The same points and some others measured another way (B), then each row and its match in B:
B (72 x 36):
[[ -24 -296 -430  341  -27   50  149    8  -93 -130 -146  -92  469 -126
    57  -67  190 -390   99 -220 -442 -167   52 -146  -10  660  362  263
    -1 -186  529 -137  184  368   -4 -177]
 [-189   -8   27   87   49  -23 -234  -13  353  -81  -55  218 -168   47
    97 -104  144   93  152 -266  -36    8  198  421    9   61  110    4
    43   24  -40  279   22  118 -147    4]
 [ 249 -471 -388   -1  -20  -48  -81 -286  114  -19  -83 -128  136  173
   243  111 -150 -352  141  176 -221 -173 -317  173   51   13   43  335
   101  -44   57   20  -35 -150 -246 -283]
 [ -10    8   90  -16 -186   22 -302  -21   10  -45  107   35 -280  120
    -4   92  211  134  285    1  306   89    7  459   87 -117  -40   41
   263  -41 -148  232 -216   61 -130   77]
 [-104 -271 -277  110   84 -114 -221 -225  224  -36 -163  -68  -15  243
    73 -198  -73  -19   40 -149  -61  107  141  265   50   -7  107  273
     7   99  -62  136   50  -73 -157   95]
 [-238  117  149  199 -132   14 -216  226  -31  -70   -7  227 -138   -7
   -21  -58  353  253  191 -181  139   41  291  342    7  189  139  -92
   114  -94   23  222   25  365   16  124]
 [-162  -15  -35  221 -181  -19 -209  116 -198  -93   16   31  -30   45
   -44  -39  316  127  197  -91  153   93  215  273   59  213  164   78
   168 -122   82  113  -15  324   14  139]
 [ -16 -307 -207  149  221  123  265   44  257  213 -688   30  348  246
   -44 -369 -384    4 -339 -105 -465 -172  150 -430 -220  185   74   74
  -413  291   64 -113  449 -145  164   58]
 [ 398 -187   59 -208 -108  254  110  -27  178  169 -199   22  -18  125
    53  228 -185 -153  108  252  -76 -297 -446  -31  -85 -154 -202  -15
    58   79  -82   29  -95 -251  -75 -271]
 [ -13 -149  122  -83  125   -2 -164  -32  456  138 -325  271 -221  301
   156 -125 -243  221  -73   46  -56 -105   28  277  -88 -302 -121  -67
  -129  232 -337  269  121 -250  -97  -16]
 [-214  -28  -70  399  115  215  369  385  136    7 -471  279  493 -230
   -40 -264  160  -97 -135 -408 -632 -319  322 -404 -237  784  372 -140
  -324  -32  535 -104  493  488  237 -110]
 [-242 -311 -733  313 -138 -245 -475 -511 -378 -293  215 -701   62  276
  -247 -267  268 -138  299 -360  391  660  378  381  346  236  304  772
   389  -81  139  -24 -254  148 -179  543]
 [-156 -200 -246  105  -15 -207 -446 -272  209 -201  162  -11 -189  133
   185  -43  184  -52  284 -180   88  155  127  658  173   -4  162  298
   242  -78  -61  294 -135   81 -322   18]
 [ 148  -85  177 -107  -18  208   73  109  194  231 -393  139  -60  232
   -35  -33 -218  160  -75  135  -27 -176 -100  -77 -155 -173 -173 -122
  -125  214 -209   75  100 -212   78   -5]
 [ -41 -111 -157  212   88  226  275  122  182   37 -391   29  360  -71
  -104 -190    6 -175  -62 -318 -434 -192  133 -326 -150  502  212   23
  -195   61  352 -100  275  172  121  -49]
 [ 152 -247 -196   -7  -73   45 -102 -170  107  -27  -32  -83   11  109
    98   87   -1 -197  188   32  -52  -75 -181  208   42   30   21  206
   146  -24   28   75 -102  -54 -174 -136]
 [   0 -155  -33   39   56   62  -20   -4  297   42 -236  144   11  100
    96  -68  -59  -20   19  -88 -198 -145   12  113  -75   62   44   13
   -65   85   -9  130  115  -19  -70 -100]
 [ -36 -116 -285  145 -294    9 -272 -162 -527  -60   67 -492  -21  262
  -338  -76  225   88  241  -39  509  431  170  149  188   70   63  399
   322  -36   -1  -54 -242  106   47  471]
 [ 190  197  431 -131 -112  512  329  362  112  314 -455  152    0   44
  -316    9  -83  218  -70    6   23 -232  -82 -399 -258    9 -228 -358
  -148  235  -63  -39   89  -88  289   60]
 [ -59   74  206    1  -32  144  -70  142  249   48 -160  230 -150   40
   -19  -32  105  157  103 -138   14  -82   84  191  -77   23  -15 -148
     9   62  -68  195   21   74   -4    6]
 [ 181 -232 -145    6  -99   66  -48  -82   91  -35  -10    8   48   21
   148  168   58 -250  215   60 -140 -186 -236  189   24  115   47  136
   154  -94  108   70  -75   32 -163 -255]
 [  19    9  214    6  -23  182   49  207  187  145 -308  241  -48   91
   -20  -43  -24  179  -17   -7  -69 -180   29    3 -145    6  -59 -181
   -97  114  -77  118  128   15   75  -28]
 [ 304  -67   97 -208 -150  331   96  -23  -42  272 -332 -231  -68  313
  -307   17 -243  110   -3  178  262   14 -212 -233  -73 -268 -297   26
    27  268 -236  -72 -124 -361  125  197]
 [-139   59  158   98 -177  -13 -296  134  -65  -31   22  176 -252  118
     2    7  264  297  209   -5  277   82  170  429   40  -41   29  -48
   172  -57 -145  249  -69  199  -28  134]
 [-268  -47 -393  287 -208  -37 -324 -208 -493 -145   41 -600   22  248
  -488 -312  306  149  199 -368  540  650  492  134  222  226  193  496
   284   17   81  -60 -194  213   74  722]
 [ 246 -197 -418   52 -335  217    3 -241 -555  -18   34 -720  207  163
  -438   58  129 -247  272  -15  358  294 -122 -194  155  200    3  480
   354  -43  207 -268 -322   -4   65  311]
 [ -84  199  340   -4  -42  250   10  261  249  103 -236  275 -163   13
  -133  -69  114  260   48 -194   53  -88  154   74 -136   48  -53 -263
   -49  116  -75  185   57   94   92   81]
 [ 276 -296 -226   55 -290   79  -13  -40 -390   21  -31 -233  158  128
   -12  204   69 -180  205  304   78  -92 -276   -9   55  110   12  248
   220 -136  108 -109 -118   54   -6  -85]
 [  58  -65   -7   83    3  231  190  135  197   55 -286  126  176  -59
   -26  -29   27 -123   25 -156 -296 -238  -20 -143 -131  303   83  -58
   -91   35  210   -2  140  114   50 -141]
 [-179  157  123  109  -45  163  -85  129  184  -47  -73  118 -104  -51
  -145 -102  272  121  163 -367   61   50  253  188  -25  224  102  -82
    72   23   83  167  -16  229   10  129]
 [ 307 -376 -458  116 -176  133  140 -146 -188  -87    6 -290  388  -78
    56  212  110 -562  253   51 -281 -211 -338 -117   56  436  174  354
   200 -207  439 -191  -85  142 -109 -310]
 [  96    4   54  -43 -182  127 -163  -25  100  -83  144   38 -168  -40
    28  199  252  -99  343  -57  122  -55 -141  368   60   51    0   29
   278 -105   32  179 -233  104 -168 -126]
 [ -76 -218 -159   89   74  -69 -186 -126  279  -41 -132   91  -34  149
   154 -110  -21  -34   77 -114 -141  -35   77  307   13   32  100  148
     6   42  -33  186   69  -10 -166  -52]
 [ 335  -88  146 -265 -184  184 -124  -87  167   99   11   27 -263  150
    60  295  -45  -51  267  237  184 -154 -407  291   10 -308 -240  -10
   234   40 -224  172 -275 -250 -176 -190]
 [ 144   56  190   30 -131  404  335  325  -95  216 -422   51  191   17
  -270  -24   -9   84  -65    2  -87 -210  -30 -443 -210  232  -62 -188
  -128  111  135 -135  151   81  287   48]
 [  62  -20  -20  122  -60  299  251  181   34   60 -280    8  253  -81
  -159  -42   99 -125   37 -193 -230 -187   11 -281 -135  404  102  -38
   -62   13  297  -96  122  180  138  -53]
 [ 178 -114  -26  -29 -162  166   -5    6  -37   51  -89  -54   11   82
   -40  121   39  -84  172   88   41  -96 -175   52    2   40  -36   70
   126  -15   29   23  -93  -10  -28  -75]
 [ 174 -218  -74  -41   95  182  163  -31  409   87 -314  127  140   44
   114    0 -178 -217   -8  -59 -391 -313 -190  -68 -138  104    7    4
  -118  101   88   40  128 -124  -85 -284]
 [-177  -75 -184  247   24  135   86   59  -61   46 -372 -152  238  118
  -282 -333   31   80  -84 -317  -83  131  349 -251  -72  352  175  136
  -128  134  178  -93  208  152  189  319]
 [-137  190  398  -49   46  190  -71  228  407  151 -307  353 -273  128
   -88 -150    2  389  -28 -184   73  -65  216  163 -150 -128 -109 -297
  -120  222 -243  276  101  -31   64  135]
 [ 276  136  437 -201 -223  374  104  296   98  198 -152  260 -177   -3
   -56  279   65  110  164  195  102 -314 -302   24 -146 -116 -238 -322
    85   34 -122  123 -108  -37   68 -191]
 [ -48 -229 -364  133  -33   -4 -156 -236  -15  -78  -81 -295   91  169
  -120 -156   52 -114  123 -211   45  200  137  115   94  160  134  356
   118   43   91    5  -59   17  -82  195]
 [  41 -127 -140   52  -66  102  -62  -78   68  -22  -91  -96   29   79
   -61  -19   70  -87  150 -117    0   18    1  109   21  120   55  154
   100   17   69   47  -56   25  -62   28]
 [ 491  152  320 -350 -537  318 -211   -5 -174  -24  469  -81 -433  -72
   -60  672  382 -135  664  319  581  -98 -624  501  142 -254 -301  -63
   647 -222 -126  191 -682  -29 -221 -246]
 [ 131 -218  -61  -21   50  153   95  -12  209  164 -397   17  103  210
   -11  -90 -244  -15  -89   37 -180 -155  -85 -135 -121  -25  -62   41
  -134  185  -54   -1  142 -184   29  -39]
 [ 138 -553 -422   -6   80 -233 -285 -404  272  -52  -69  -54  -16  310
   382   24 -235 -245  104  180 -195  -90 -220  436  106 -182   45  393
    87   15 -133  163  -11 -250 -358 -241]
 [ 285 -299 -197  -33  -43  170  128  -97  131   64 -192  -84  185   65
    73  117 -119 -316   91   82 -264 -248 -312  -87  -41  126   -1  150
    27   12  138  -52    0 -115  -93 -271]
 [  80  -60   49   92 -158  214  126  198 -226  162 -328  -47  132  150
  -203  -50   -3  134  -28   93   51  -68   27 -242 -109  121  -30  -19
   -51   74   22  -84  101   62  218  143]
 [  55 -396 -288   39   94  -67  -97 -210  230   48 -278  -43   70  286
   148 -124 -246  -93  -34   42 -191  -59  -42  126   -7  -58   25  248
   -73  126  -86   72  115 -191 -134  -54]
 [ 148 -181 -195  -13 -150   32 -193 -209   57 -122  173 -130  -68   17
    83  194  173 -261  356  -28   62  -21 -201  374  125   66   54  236
   314 -126   86  119 -250   34 -254 -153]
 [ 109 -152  -29  -79   41  121  -42  -98  373   56 -172   84  -70  116
    85   18 -107  -93   81  -55 -128 -147 -135  159  -43  -60  -50   41
     7  107  -59  147  -16 -157 -144 -139]
 [ 319  112  -49  -83 -454  547  228   23 -740  234 -227 -804  150  244
  -887  -12   51   89  111   21  665  383  -56 -642   12   64 -241  223
   240  189   55 -407 -320 -131  409  661]
 [ -68  -67 -135  109 -105  128  -51  -32 -211   85 -265 -310   42  280
  -368 -241   -6  186   -3 -146  265  276  242 -121    9   58    7  205
    25  170  -45  -68   -2  -22  158  463]
 [-122  127  290  -14    9  106 -150  153  396   28 -116  369 -263   30
    65  -27  129  219  123 -169   17 -110  123  356  -72  -48  -20 -218
     7   76 -143  315   16   76  -73  -36]
 [ 101  -77  -42   82  -83  196  117   90  110  -30  -85   92  140 -130
    31  114  161 -227  178 -121 -234 -247 -123    2  -60  341  119   -4
    65 -103  270   21   12  200  -36 -246]
 [ 176 -266 -165   -3  -95   25  -89 -121   64  -19  -29  -32   21   94
   146  138    5 -200  194  106  -79 -135 -217  216   33   32   20  172
   142  -61   38   75  -76  -26 -165 -200]
 [-103 -119  -77   75  101  -13 -154  -80  408  -59 -113  158  -67   53
   135  -98   42  -43  108 -242 -172  -65  108  321  -14   97  118   60
     7   47   13  225   61   38 -177  -84]
 [-174  -52   -5  125   -7 -106 -314  -12  303 -169  104  284 -185  -37
   252   15  273    5  263 -205  -65  -64  128  600   57  124  178   24
   152 -119   25  335  -25  236 -249 -146]
 [ -66   62  275  -73   29   76 -184   88  476   25  -89  376 -299   52
   140   14   64  172  132 -117   -3 -143   41  424  -60 -122  -57 -191
    25   83 -191  344  -10   -8 -145 -111]
 [-127   34   35   96  -95   29 -213   39  112 -103   61  119 -152   -6
     9    3  280   66  253 -200   98   39  143  384   47  126  106   18
   176  -67   31  217  -82  216 -113   30]
 [ 375 -173   -1 -131 -171  266  139   10   49   93 -107  -15   72    6
    45  279  -31 -266  194  202 -119 -314 -435  -47  -57   51  -99   17
   131  -40   92  -20 -109  -81  -62 -316]
 [ -33  138  311    3  -17  265   95  280  296  108 -257  331  -78  -48
   -44  -16   86  147   42 -151 -110 -225   60   19 -159  118  -23 -287
   -84   84   10  158  111  111   73  -76]
 [ 242 -191 -101  -20 -178  185   75  -10 -174  124 -200 -183  112  167
  -117   75  -57  -77   82  168   53  -74 -191 -133  -26   25  -72  138
    78   39   25  -92  -51  -77   54    6]
 [ 114 -413 -270  -23  117 -127 -197 -289  476  -69  -46  128  -32  129
   413   75 -135 -296  152   32 -327 -224 -229  450   42  -58   74  220
    62  -19  -30  227    0 -148 -373 -388]
 [-206  105   64  204 -122   39 -179  164   21 -147   87  182  -73 -117
     2   -6  426   69  271 -268   45    4  226  356   32  321  213  -34
   172 -162  172  200  -25  418  -52   14]
 [-174   73  201   54  -36   45 -200  145  150   48 -163  216 -218  150
   -40 -124  105  325   64 -120  147   43  241  286  -41  -61   -6 -103
     6   93 -178  245   54   83   14  171]
 [  95 -257  -65  -76   -6  -63 -259 -174  246   26  -78   78 -190  256
   202   48 -109    7  129  140   27  -64 -144  406   41 -249  -76  130
   100   63 -231  223  -70 -190 -222 -105]
 [ -36  -30  101  -19   -8   37 -186   -6  345  -36  -32  227 -198   43
   136   40   95   40  185 -114  -23  -96    2  409   -3  -31   17  -47
    92   15  -84  274  -47   24 -173 -122]
 [-256 -108 -104  207  -59 -190 -398  -39   16 -134   47  103 -161  144
   118 -116  237  169  188 -124  141  152  283  539  110   68  170  155
   152  -77  -70  262   -4  228 -138  138]
 [ -39   47  188   50 -145  101 -117  191    2   44  -98  190 -136   58
   -12   32  175  198  140    5  114  -65   69  212  -40   31   -1 -114
    79  -13  -62  168   -3  158   31   30]
 [-281   58  116  154  147   32  -99  138  496  -47 -187  391  -84  -45
   112 -184  152  117   47 -391 -232 -109  305  295  -89  211  177 -143
  -104   55   53  289  194  208  -76  -48]
 [ 152 -195   42 -178 -148 -112 -457 -219  163  -17  159   87 -431  280
   252  227    2   65  314  278  297    0 -253  712  134 -446 -166  133
   305  -25 -383  352 -289 -207 -331 -126]]
Rows of B count from 0, top down.

[  46   45   -8 -329 -113 -138 -136  412   85 -215 -195  360    4   16
  -80   90 -269 -102 -126  115  219 -225  -59  138   53  157  165  142
 -153 -482] -> 11
[ -29  -52  176 -134  156   87  147  127   75 -103  112  -82 -175  335
  147 -234 -151 -133   13  367   60   47   51  -36  258 -110  177 -194
 -265  -18] -> 7
[  64  -45  274 -290  182  -96  -58  612  -54 -193 -104  118 -198  484
  -16 -422 -148   33 -156  234  119  -91   21  -18  343 -188  131 -127
 -229 -320] -> 10
[  51   -9   18  149 -212 -100   -6 -202  -38   60   59  -60   85   18
  -32   99  -36  -59   22 -141  -99   40  187   90  -63  -11  -66  -12
  -40    0] -> 3
[  -2 -115 -200   -5 -209  119  481 -267  317  -74  193 -171   40   25
   89  407 -170 -256  127  358    0   71   80  251 -116  244  112  -56
 -234  -65] -> 41
[  25  -56   -8   -1 -168  -50   55  -10   11    6   28 -114   -2  108
   28  105   40  -50  -81  -23  -82   58   94  122   24   38  -68  -86
 -108 -145] -> 6
[-203  -60 -154 -105  -45  309  242 -345  244   -1  239 -261 -129 -131
  366  365   20 -330    0  355  -12  179  -63   48   52  230  127 -172
 -238   64] -> 30
[ -92   81  202 -156  114  -28 -481  200 -184  -47  -69  244 -139  -57
   86 -175  -77  -49 -153 -110  100  -71  -22 -174  197 -113  105   37
  -13  -79] -> 55
[ -58  124  -97  -11 -319   31  204 -432  219   84   65 -171   90  -47
  210  216  -71 -326   70  208   -4   97   55  148   42  245   62 -165
 -314  -39] -> 63
[  68   24 -124   54 -430 -101  294 -256  160   87    8 -256  141  123
   49  239   57 -158  -11   49 -121  102  132  288  -31  203 -121 -172
 -258 -198] -> 68
[ -15  -50  -74  -82 -123   32  113  -36  138  -85   60   18   -4  -19
   51  233 -142 -164    0  152   49  -10   30  129  -31  137   96   16
 -139 -140] -> 32
[  -5  123   82   35 -195  -16  208 -337  141   81   74 -180   49  187
  161  -90 -122 -263  112  247   -8   97  136   72  158   52   80 -233
 -341   41] -> 48
[-126  -31  111   70   99  142 -130 -236  -64   36  198  -79 -124  -57
  185    0  -33 -137   20   22  -44  114   80 -138   78  -98   81  -67
  -31  234] -> 60
[ -78  -83    9   51  -24  158  225 -258  103   30  223 -280  -96  112
  203   92   12 -172   39  210  -93  176   91   29   78   10   38 -194
 -180  120] -> 44
[  67 -145 -163  211 -328   -3  421 -358  160   66  188 -347  107   99
    8  362   47 -102   75   35 -205  161  217  277 -173  131 -138 -114
 -120   -4] -> 53
[  15 -168  -21  123  -13   49   77 -105    8  -56  186  -24  -23  -18
  -33  217 -119  -41   55  -18  -56   36  153   61 -138  -31   37   78
   50   72] -> 69
[ 125 -166   -3  266 -167  -40  391 -265   84   21  219 -251   79  246
  -82  113  -98  -44  165   70 -160  114  295  188 -126  -52  -52  -81
  -87  109] -> 26
[  44 -117  -34  130 -170   -8  215 -167   47   26  139 -215   22  130
   10  166   17  -57   15   13 -136  108  174  148  -59   16  -76  -90
  -88  -11] -> 19
[ -24  -65  274 -369  320  -33 -360  734 -155 -246 -117  316 -279  249
    0 -341 -153   67 -241  104  180 -155  -80 -139  312 -205  178   25
  -64 -314] -> 14
[  53   56  -42 -110 -229 -143  -72   66   75  -95 -105  229  104  -66
  -82  176 -229 -129  -18    3  112 -145   51  156  -53  158   88  125
 -111 -287] -> 12
[-138  -47   26  -55   76  186   10 -169   66  -35  182  -68 -136  -55
  216  102  -91 -202   13  195   24   86   12  -63   83   22  146  -73
 -118  110] -> 46
[  33  -27  215  393  -68  -40   35 -474 -149  193  235 -292   27  195
   40 -194   28  -35  144 -156 -231  206  335  -70   41 -260 -103 -174
  -30  393] -> 40
[-185    6  -68 -132    8  214  -43 -204  126  -42  144   -1 -113 -217
  270  262  -84 -275  -20  201   72   56  -67  -36   48  157  174  -26
 -137   34] -> 2
[-172   24  139  -51  108  129 -304  -88 -129   52   99  -55 -184  -67
  251  -69   93 -110 -125  -49  -33  109  -11 -183  195  -90   39 -116
  -52  114] -> 27
[  49  -70  195  103   70  -52  -51   13 -102  -31  105   20  -54  192
  -46 -176 -153   -5   54  -13  -26   13  193  -51   65 -206   56  -19
  -23   93] -> 21
[ -11  -90   62  -10    9   59  161  -27   65  -47  131 -128  -85  190
   87   -4  -74 -107   17  190  -24   71   98   45   89  -33   69 -120
 -163   -3] -> 28
[ -42 -108 -160  152 -265  122  380 -458  173  101  233 -416   30   18
  175  370  120 -185   46  113 -199  225  132  192  -86  158  -95 -192
 -172   77] -> 9
[  79  -64  -26  -46 -154 -109   43  119   55 -107  -19  112   46   58
 -109  151 -169  -49  -18   15   36  -81   98  163  -69   66   40   87
  -67 -226] -> 1
[  71  -90  156 -126   79 -171 -391  522 -216 -164 -120  341  -83   69
 -190  -91 -123  144 -183 -234   65 -171   56  -20   31 -157   18  194
  127 -279] -> 5
[ -41 -129  152 -140  203   58 -120  320  -76 -142   64   58 -211  173
   48 -118  -71    9 -120   90   38   -8   17  -74  156 -151   95  -24
  -41  -85] -> 35
